Below is a small trained network, with its code and all its weights. Each question gives an input and a target symbol and asks what happens when units are switched off, that is, made to give their printed mean instead of their output.

import numpy as np


def w(rows, s, z=0):
    codes = np.array(rows[::2]) - 128.0
    scale = np.full(codes.shape[1], s)
    scale[-1] = z or s
    return codes * scale


def norm(h):
    return h / np.sqrt((h * h).mean(-1, keepdims=True) + 1e-5)


def f(y):
    return np.maximum(y, 0)


def softmax(a):
    e = np.exp(a - a.max(-1, keepdims=True))
    return e / e.sum(-1, keepdims=True)


def log_softmax(a):
    a = a - a.max(-1, keepdims=True)
    return a - np.log(np.exp(a).sum(-1, keepdims=True))


def net(x, mask):
    ids = ['αβδεζθξπτφψω'.index(c) for c in x.split()]
    T = len(ids)
    res = E[ids] + P[:T]
    u = 0
    for l in range(2):
        r = norm(res)
        for j in range(2):
            rows = slice(2 * j, 2 * j + 2)
            q, k, v = (r @ M[l][rows].T for M in (Q, K, V))
            z = softmax(np.where(np.tri(T) > 0, q @ k.T / 2**0.5, -1e9)) @ v
            o = O[l][rows]
            res = res + np.where(mask[u + j], z, o[:, -1]) @ o[:, :-1]
        u += 2
        y = f(norm(res) @ A[l][:, :-1].T + A[l][:, -1])
        res = res + np.where(mask[u : u + 8], y, B[l][:, -1]) @ B[l][:, :-1]
        u += 8
    return log_softmax(norm(res)[-1] @ U[:, :-1].T + U[:, -1])


Q, K, V, O, A, B = {}, {}, {}, {}, {}, {}
E = w([
[152,107,115,170,116,141,139],'α',
[79,250,172,145,121,113,77],'β',
[195,182,204,114,197,103,78],'δ',
[174,122,117,137,176,158,135],'ε',
[131,60,155,115,110,167,199],'ζ',
[77,130,81,91,254,105,129],'θ',
[94,128,131,62,114,126,87],'ξ',
[175,84,146,133,192,178,134],'π',
[147,200,159,154,116,127,66],'τ',
[169,154,135,153,145,125,160],'φ',
[115,175,82,113,165,188,110],'ψ',
[189,115,160,152,137,73,186],'ω',
],0.023)
P = w([
[75,138,177,76,97,183,126],'0',
[175,155,117,132,65,112,229],'1',
[149,109,118,140,71,92,238],'2',
[188,92,114,105,100,167,226],'3',
[39,13,119,109,111,91,246],'4',
[175,125,97,155,50,129,224],'5',
[53,2,108,112,113,116,229],'6',
[196,147,91,161,49,149,196],'7',
],0.0066)
Q[0] = w([
[114,161,158,58,141,148,101],'0.h1',
[180,179,148,153,152,173,116],'0.h1',
[102,151,42,88,170,110,1],'0.h2',
[151,35,31,57,45,180,225],'0.h2',
],0.0074)
K[0] = w([
[142,114,154,80,123,145,199],'0.h1',
[110,116,91,138,97,151,173],'0.h1',
[145,157,80,99,179,94,101],'0.h2',
[98,70,100,127,68,251,217],'0.h2',
],0.012)
V[0] = w([
[184,211,64,108,165,101,75],'0.h1',
[127,97,207,137,164,93,103],'0.h1',
[82,158,78,254,84,184,68],'0.h2',
[116,213,110,120,182,98,173],'0.h2',
],0.0078)
O[0] = w([
[115,63,215,60,180,220,29,29],'0.h1',
[255,228,191,145,147,155,98,6],'0.h1',
[234,94,6,11,222,141,129,112],'0.h2',
[71,198,113,127,203,82,174,57],'0.h2',
],0.0074,0.0017)
A[0] = w([
[158,143,206,138,171,173,151,110],'0.n1',
[102,167,153,155,190,119,150,174],'0.n2',
[109,169,49,85,153,137,77,119],'0.n3',
[150,167,164,123,137,149,26,252],'0.n4',
[188,61,75,79,87,107,127,173],'0.n5',
[154,174,141,180,177,254,135,228],'0.n6',
[126,14,141,112,50,133,117,134],'0.n7',
[183,128,136,97,54,236,148,59],'0.n8',
],0.0095,0.0019)
B[0] = w([
[121,119,120,174,60,135,62,172],'0.n1',
[199,73,190,107,105,138,122,188],'0.n2',
[85,130,161,122,89,188,210,201],'0.n3',
[201,139,77,89,123,107,112,164],'0.n4',
[158,70,116,148,245,150,149,229],'0.n5',
[114,101,144,113,39,144,171,205],'0.n6',
[168,206,99,152,121,108,153,255],'0.n7',
[134,152,103,129,156,85,102,215],'0.n8',
],0.012,0.0071)
Q[1] = w([
[125,131,106,234,118,162,74],'1.h1',
[146,159,120,188,3,154,214],'1.h1',
[153,68,122,34,208,153,13],'1.h2',
[168,143,114,160,81,170,185],'1.h2',
],0.007)
K[1] = w([
[111,135,232,88,102,113,139],'1.h1',
[150,97,135,70,126,185,71],'1.h1',
[157,191,128,255,189,112,189],'1.h2',
[125,118,153,110,162,147,29],'1.h2',
],0.0077)
V[1] = w([
[29,175,160,96,117,197,146],'1.h1',
[89,202,62,164,48,96,232],'1.h1',
[143,205,204,169,140,59,63],'1.h2',
[167,184,27,64,138,169,2],'1.h2',
],0.0095)
O[1] = w([
[106,118,166,80,116,103,250,102],'1.h1',
[105,144,55,212,52,132,171,232],'1.h1',
[149,167,181,133,93,19,89,4],'1.h2',
[149,87,89,72,131,113,99,146],'1.h2',
],0.012,0.0042)
A[1] = w([
[162,172,152,147,139,51,96,6],'1.n1',
[72,207,154,97,92,87,102,22],'1.n2',
[73,169,130,107,91,180,93,90],'1.n3',
[72,137,159,140,144,118,46,181],'1.n4',
[138,60,46,142,97,89,134,32],'1.n5',
[93,95,86,122,190,130,132,165],'1.n6',
[171,100,54,175,182,85,151,211],'1.n7',
[124,193,175,135,2,156,175,166],'1.n8',
],0.0098,0.0022)
B[1] = w([
[37,161,188,129,216,133,130,143],'1.n1',
[141,57,2,136,169,81,110,149],'1.n2',
[136,64,83,156,184,105,186,146],'1.n3',
[216,102,66,118,217,169,87,136],'1.n4',
[135,157,40,93,171,80,135,186],'1.n5',
[122,132,110,170,155,189,124,182],'1.n6',
[106,148,100,152,248,120,84,229],'1.n7',
[177,35,148,133,244,123,122,254],'1.n8',
],0.0078,0.0093)
U = w([
[155,171,90,164,219,198,109,126],'α',
[185,142,146,51,113,105,209,42],'β',
[144,151,232,119,126,139,44,253],'δ',
[138,37,128,148,44,177,123,21],'ε',
[87,212,111,203,1,149,179,163],'ζ',
[92,186,220,92,165,130,218,91],'θ',
[39,80,80,90,74,20,145,174],'ξ',
[148,83,143,181,35,181,109,47],'π',
[222,155,106,71,38,167,129,84],'τ',
[139,107,183,164,79,154,145,59],'φ',
[86,80,118,65,85,223,237,151],'ψ',
[111,165,181,169,88,125,136,112],'ω',
],0.0076,0.0034)

Each question gives the input, a string of symbols that net reads in full, and the target symbol t.
The units are the heads (2 rows each of Q, K, V and O) and the neurons (one row each of A and B). Each row of codes is followed by its name. A weight is (code - 128) times the scale printed after its matrix; where a second scale follows, it is the last column's (O, A, B and U).
mask holds one flag per unit, layer by layer, with each layer's heads first. A switched-off unit (its flag False) gives its mean, the last column of its rows in O or B, instead of its output. The means were averaged over made-up inputs and are rounded, as every weight is.
A unit's drop is (log p(t) with every unit on - log p(t) with that unit switched off) / (log p(t) with every unit on - log p(t) with every unit switched off).
The circuit of an input: a set's keep is (log p(t) with only the set's units on - log p(t) with every unit switched off) / (log p(t) with every unit on - log p(t) with every unit switched off). Starting from the 12 units with the biggest drops (on a tie, the unit counted first), units are removed one at a time, each time the one whose removal leaves the highest keep (on an exact tie, the one counted first), for as long as the keep stays at least 0.8.
circuit, biggest first: the units of the circuit, biggest drop first
most important unit: the unit with the biggest drop
k most important neurons: the k neurons with the biggest drops, biggest first
top k neurons in layer l: the k neurons of layer l with the biggest drops, biggest first
which heads matter: for each layer, one digit per head in row order, 1 if its drop is at least 0.15 and else 0, layers parted by /
input ξ ξ β ζ ω, target ξ: most important unit	1.h2
input ζ ζ ε ω π ζ β ε, target ζ: circuit, biggest first	(0.h2, 1.h1, 0.h1)
input ψ ζ α ψ ζ τ ω, target ψ: circuit, biggest first	(1.h2, 1.h1, 0.h1)
input ξ φ π ζ α θ α, target ξ: which heads matter	01 / 01
input α ζ α ψ ζ δ ψ τ, target ζ: circuit, biggest first	(0.h1, 1.h1)
input τ ξ ψ ε, target ψ: circuit, biggest first	(0.h1, 1.h1, 0.n6)
input ζ θ π α, target ζ: circuit, biggest first	(0.h2, 1.h2, 0.n7)
input ζ ω ψ τ, target ζ: circuit, biggest first	(1.h1, 0.h1)
input ψ ω ξ θ ψ θ, target ψ: circuit, biggest first	(0.n3, 0.n8, 1.h1)
input α ε ζ α ξ, target α: circuit, biggest first	(0.h2, 1.h1, 0.n7)
input τ θ θ θ, target θ: circuit, biggest first	(0.h2, 1.h1, 1.h2, 0.h1)
input δ ε ξ, target δ: circuit, biggest first	(0.h1, 1.h2, 0.h2)
input ζ τ α α π, target ζ: which heads matter	11 / 10
input ψ ω α τ α, target α: which heads matter	01 / 00
input ξ α α δ β, target δ: which heads matter	01 / 01
input α ψ β, target ψ: 2 most important neurons	(0.n3, 1.n7)
input φ θ θ, target θ: most important neuron	(0.n2)
input θ ψ ε ψ ε, target ψ: which heads matter	10 / 10
input ζ ξ τ ε α ε φ, target ζ: which heads matter	11 / 10
input ζ ε δ α β, target ζ: circuit, biggest first	(0.h2)
input ζ ξ ξ α ω α, target ζ: which heads matter	01 / 10
input ξ ζ β, target ξ: which heads matter	00 / 01
input φ ψ ζ β, target ψ: which heads matter	00 / 00
input ψ α ζ τ α, target ψ: which heads matter	11 / 11
input θ α ζ, target θ: top 2 neurons in layer 0	(0.n2, 0.n7)
input π α ε ω, target α: which heads matter	00 / 10
